Below are the code and all the weights of a small trained network. Each question names an input and a class and asks about switching units off, where a switched-off unit gives its printed mean instead of its output.

import numpy as np


def w(rows, s, z=0):
    codes = np.array(rows[::2]) - 128.0
    scale = np.full(codes.shape[1], s)
    scale[-1] = z or s
    return codes * scale


def f(y):
    return np.maximum(y, 0)


def log_softmax(a):
    a = a - a.max(-1, keepdims=True)
    return a - np.log(np.exp(a).sum(-1, keepdims=True))


def net(x, mask):
    res = np.array(x, float).reshape(1, 7) / 4 @ E
    y = f(res @ A[0][:, :-1].T + A[0][:, -1])
    res = res + np.where(mask, y, B[0][:, -1]) @ B[0][:, :-1]
    return log_softmax(res[-1] @ U[:, :-1].T + U[:, -1])


A, B = {}, {}
E = w([
[127,128,130],'x0',
[129,127,130],'x1',
[23,71,147],'x2',
[120,167,255],'x3',
[129,129,126],'x4',
[130,127,127],'x5',
[63,234,86],'x6',
],0.009)
A[0] = w([
[185,146,91,117],'neuron 1',
[120,168,197,50],'neuron 2',
[212,171,106,39],'neuron 3',
[121,88,22,48],'neuron 4',
[79,202,103,68],'neuron 5',
[94,193,117,84],'neuron 6',
[106,165,103,87],'neuron 7',
[130,119,144,223],'neuron 8',
[163,77,149,44],'neuron 9',
[252,196,127,149],'neuron 10',
[105,105,135,162],'neuron 11',
[127,100,63,52],'neuron 12',
[124,148,221,67],'neuron 13',
[135,143,151,246],'neuron 14',
[127,174,123,126],'neuron 15',
[128,130,134,108],'neuron 16',
[95,186,89,102],'neuron 17',
[120,165,118,76],'neuron 18',
[159,82,145,54],'neuron 19',
[109,163,116,57],'neuron 20',
[58,65,129,38],'neuron 21',
[120,146,200,9],'neuron 22',
],0.013,0.011)
B[0] = w([
[90,129,138,170],'neuron 1',
[184,203,164,160],'neuron 2',
[67,128,239,158],'neuron 3',
[202,255,230,166],'neuron 4',
[168,27,200,170],'neuron 5',
[169,34,161,165],'neuron 6',
[137,98,153,146],'neuron 7',
[120,137,31,225],'neuron 8',
[157,66,185,142],'neuron 9',
[45,118,142,241],'neuron 10',
[99,142,98,168],'neuron 11',
[152,193,168,145],'neuron 12',
[154,179,143,179],'neuron 13',
[137,124,22,254],'neuron 14',
[150,103,110,163],'neuron 15',
[129,120,112,128],'neuron 16',
[152,79,131,172],'neuron 17',
[122,76,161,137],'neuron 18',
[188,23,204,141],'neuron 19',
[156,77,151,133],'neuron 20',
[75,148,231,151],'neuron 21',
[186,223,236,143],'neuron 22',
],0.0095,0.011)
U = w([
[163,205,157,83],'0',
[149,54,152,25],'1',
[95,141,106,243],'2',
[95,139,107,222],'3',
[5,141,162,1],'4',
[107,138,102,190],'5',
],0.018,0.0089)

Each question gives the input, the list of numbers given to net, and the class t.
The units are the neurons (one row each of A and B). Each row of codes is followed by its name. A weight is (code - 128) times the scale printed after its matrix; where a second scale follows, it is the last column's (A, B and U).
mask holds one flag per neuron, in row order. A switched-off neuron (its flag False) gives its mean, the last column of its row in B, instead of its output. The means were averaged over made-up inputs and are rounded, as every weight is.
A unit's drop is (log p(t) with every unit on - log p(t) with that unit switched off) / (log p(t) with every unit on - log p(t) with every unit switched off).
The circuit of an input: a set's keep is (log p(t) with only the set's units on - log p(t) with every unit switched off) / (log p(t) with every unit on - log p(t) with every unit switched off). Starting from the 12 units with the biggest drops (on a tie, the unit counted first), units are removed one at a time, each time the one whose removal leaves the highest keep (on an exact tie, the one counted first), for as long as the keep stays at least 0.8.
units of the circuit, in order: the units of the circuit, biggest drop first
k most important neurons: the k neurons with the biggest drops, biggest first
drop when u is switched off: that unit's drop, to one decimal
input [2,6,-7,-1,6,-2,2], class 4: units of the circuit, in order => neuron 10; neuron 3
input [3,6,8,-7,2,6,-4], class 4: units of the circuit, in order => neuron 21
input [-7,1,-8,1,1,-8,-1], class 4: units of the circuit, in order => neuron 10; neuron 3
input [4,5,-1,1,3,2,6], class 1: 2 most important neurons => neuron 5; neuron 6
input [-1,1,4,-1,2,8,7], class 1: units of the circuit, in order => neuron 5; neuron 6; neuron 17
input [2,2,-7,-5,5,-1,1], class 4: 3 most important neurons => neuron 10; neuron 3; neuron 1
input [8,-1,8,-2,6,-6,-5], class 4: 2 most important neurons => neuron 21; neuron 14
input [-3,2,-8,-5,-3,-3,0], class 4: 3 most important neurons => neuron 10; neuron 3; neuron 1
input [2,-3,6,3,-5,6,6], class 1: 3 most important neurons => neuron 5; neuron 6; neuron 10
input [7,1,5,5,-1,3,-4], class 5: 2 most important neurons => neuron 10; neuron 4
input [4,5,8,6,-2,2,8], class 1: units of the circuit, in order => neuron 5; neuron 6; neuron 10
input [-5,0,-6,2,-5,-6,-4], class 4: units of the circuit, in order => neuron 10; neuron 3
input [7,8,4,2,-3,1,8], class 1: units of the circuit, in order => neuron 5; neuron 6
input [-4,0,-3,-8,7,3,-2], class 0: units of the circuit, in order => neuron 4
input [1,1,5,-5,5,2,5], class 0: 2 most important neurons => neuron 4; neuron 10
input [3,2,-8,-8,3,1,-4], class 0: 2 most important neurons => neuron 4; neuron 12
input [-3,3,-8,7,-6,-6,-7], class 4: 3 most important neurons => neuron 10; neuron 3; neuron 4
input [4,-1,-7,-3,2,-5,1], class 4: 3 most important neurons => neuron 10; neuron 3; neuron 1
input [0,-5,-6,5,4,4,1], class 4: drop when neuron 10 is switched off => 0.9
input [-1,0,4,-7,2,2,-7], class 0: drop when neuron 4 is switched off => 0.7
input [4,-3,5,2,-3,5,5], class 1: drop when neuron 15 is switched off => 0.0
input [-1,-7,4,8,0,-4,-5], class 0: most important neuron => neuron 22
